Below is a small trained network, with its code and all its weights. Each question gives an input and a class and asks what happens when units are switched off, that is, made to give their printed mean instead of their output.

import numpy as np


def w(rows, s, z=0):
    codes = np.array(rows[::2]) - 128.0
    scale = np.full(codes.shape[1], s)
    scale[-1] = z or s
    return codes * scale


def f(y):
    return np.maximum(y, 0)


def log_softmax(a):
    a = a - a.max(-1, keepdims=True)
    return a - np.log(np.exp(a).sum(-1, keepdims=True))


def net(x, mask):
    res = np.array(x, float).reshape(1, 4) / 4 @ E
    y = f(res @ A[0][:, :-1].T + A[0][:, -1])
    res = res + np.where(mask, y, B[0][:, -1]) @ B[0][:, :-1]
    return log_softmax(res[-1] @ U[:, :-1].T + U[:, -1])


A, B = {}, {}
E = w([
[179,145,204,56,118,169,59,128],'x0',
[179,118,185,130,115,171,237,201],'x1',
[126,100,233,121,68,105,182,9],'x2',
[173,231,122,184,38,92,103,166],'x3',
],0.011)
A[0] = w([
[78,15,163,106,226,189,146,94,87],'N1',
[125,73,173,158,114,109,139,62,67],'N2',
[165,139,133,24,101,206,52,81,96],'N3',
[79,100,73,184,146,111,192,95,103],'N4',
[69,79,88,241,126,51,165,123,36],'N5',
[120,36,133,99,200,156,147,58,1],'N6',
[141,143,78,138,203,177,76,206,20],'N7',
[158,95,167,136,136,181,253,180,70],'N8',
[167,134,186,41,131,169,66,133,67],'N9',
[94,80,201,152,101,98,137,66,40],'N10',
[182,202,145,179,47,70,130,90,43],'N11',
[125,100,91,129,196,138,84,193,96],'N12',
[60,144,54,97,141,62,33,2,65],'N13',
[147,123,152,157,125,116,114,80,84],'N14',
[105,99,199,110,76,94,171,46,66],'N15',
],0.0099,0.0059)
B[0] = w([
[105,153,80,199,41,141,19,223,246],'N1',
[96,153,109,147,201,150,135,84,183],'N2',
[195,61,181,160,119,48,119,90,204],'N3',
[254,37,170,117,146,47,90,91,198],'N4',
[217,53,135,124,144,72,110,136,201],'N5',
[82,148,93,152,116,132,49,220,203],'N6',
[96,209,120,168,215,139,160,72,206],'N7',
[108,167,239,34,58,140,170,140,224],'N8',
[222,55,149,125,149,83,114,117,195],'N9',
[94,159,115,135,211,160,175,89,190],'N10',
[40,107,73,207,141,162,33,235,222],'N11',
[109,163,138,114,183,200,139,41,200],'N12',
[107,193,244,31,43,130,236,191,255],'N13',
[138,155,115,131,162,154,151,141,155],'N14',
[81,153,94,135,227,146,145,43,216],'N15',
],0.0085,0.013)
U = w([
[65,143,128,145,254,174,176,98,92],'0',
[56,117,112,201,73,146,59,220,120],'1',
[78,127,195,21,48,143,232,177,107],'2',
[204,15,154,134,157,56,136,129,101],'3',
[106,95,120,117,63,144,158,101,253],'4',
],0.0098,0.013)

Each question gives the input, the list of numbers given to net, and the class t.
The units are the neurons (one row each of A and B). Each row of codes is followed by its name. A weight is (code - 128) times the scale printed after its matrix; where a second scale follows, it is the last column's (A, B and U).
mask holds one flag per neuron, in row order. A switched-off neuron (its flag False) gives its mean, the last column of its row in B, instead of its output. The means were averaged over made-up inputs and are rounded, as every weight is.
A unit's drop is (log p(t) with every unit on - log p(t) with that unit switched off) / (log p(t) with every unit on - log p(t) with every unit switched off).
The circuit of an input: a set's keep is (log p(t) with only the set's units on - log p(t) with every unit switched off) / (log p(t) with every unit on - log p(t) with every unit switched off). Starting from the 12 units with the biggest drops (on a tie, the unit counted first), units are removed one at a time, each time the one whose removal leaves the highest keep (on an exact tie, the one counted first), for as long as the keep stays at least 0.8.
units of the circuit, in order: the units of the circuit, biggest drop first
unit that matters most: the unit with the biggest drop
top k neurons: the k neurons with the biggest drops, biggest first
drop of u: that unit's drop, to one decimal
input [1,-3,-3,-8], class 1: unit that matters most => N1
input [-6,4,2,-1], class 3: top 2 neurons => (N13, N4)
input [-4,0,7,6], class 0: top 2 neurons => (N15, N1)
input [7,5,-3,-4], class 3: top 3 neurons => (N13, N9, N3)
input [3,-4,0,-4], class 1: top 3 neurons => (N1, N8, N6)
input [-4,6,4,-6], class 1: top 2 neurons => (N1, N13)
input [-3,0,2,-5], class 1: top 2 neurons => (N1, N6)
input [5,0,-1,-4], class 3: top 4 neurons => (N11, N9, N3, N13)
input [7,4,-4,5], class 3: top 2 neurons => (N1, N9)
input [5,-4,-4,4], class 3: units of the circuit, in order => (N1, N3)
input [2,7,1,8], class 1: top 2 neurons => (N11, N13)
input [-7,-6,-2,-8], class 1: top 2 neurons => (N1, N6)
input [7,-1,5,4], class 3: top 2 neurons => (N3, N9)
input [-2,3,4,7], class 1: unit that matters most => N11
input [1,-7,7,5], class 0: top 4 neurons => (N15, N11, N8, N10)
input [6,8,-2,-8], class 1: top 3 neurons => (N1, N13, N6)
input [1,-5,2,4], class 2: top 3 neurons => (N13, N1, N6)
input [-2,6,3,-6], class 1: top 2 neurons => (N1, N13)
input [0,-7,-4,0], class 2: drop of N14 => 0.0
input [2,-6,-4,-7], class 1: unit that matters most => N1
input [1,-7,-2,2], class 2: drop of N13 => 0.3
input [-7,2,8,2], class 0: drop of N15 => 0.5
input [-8,-4,-1,0], class 3: drop of N4 => 0.1
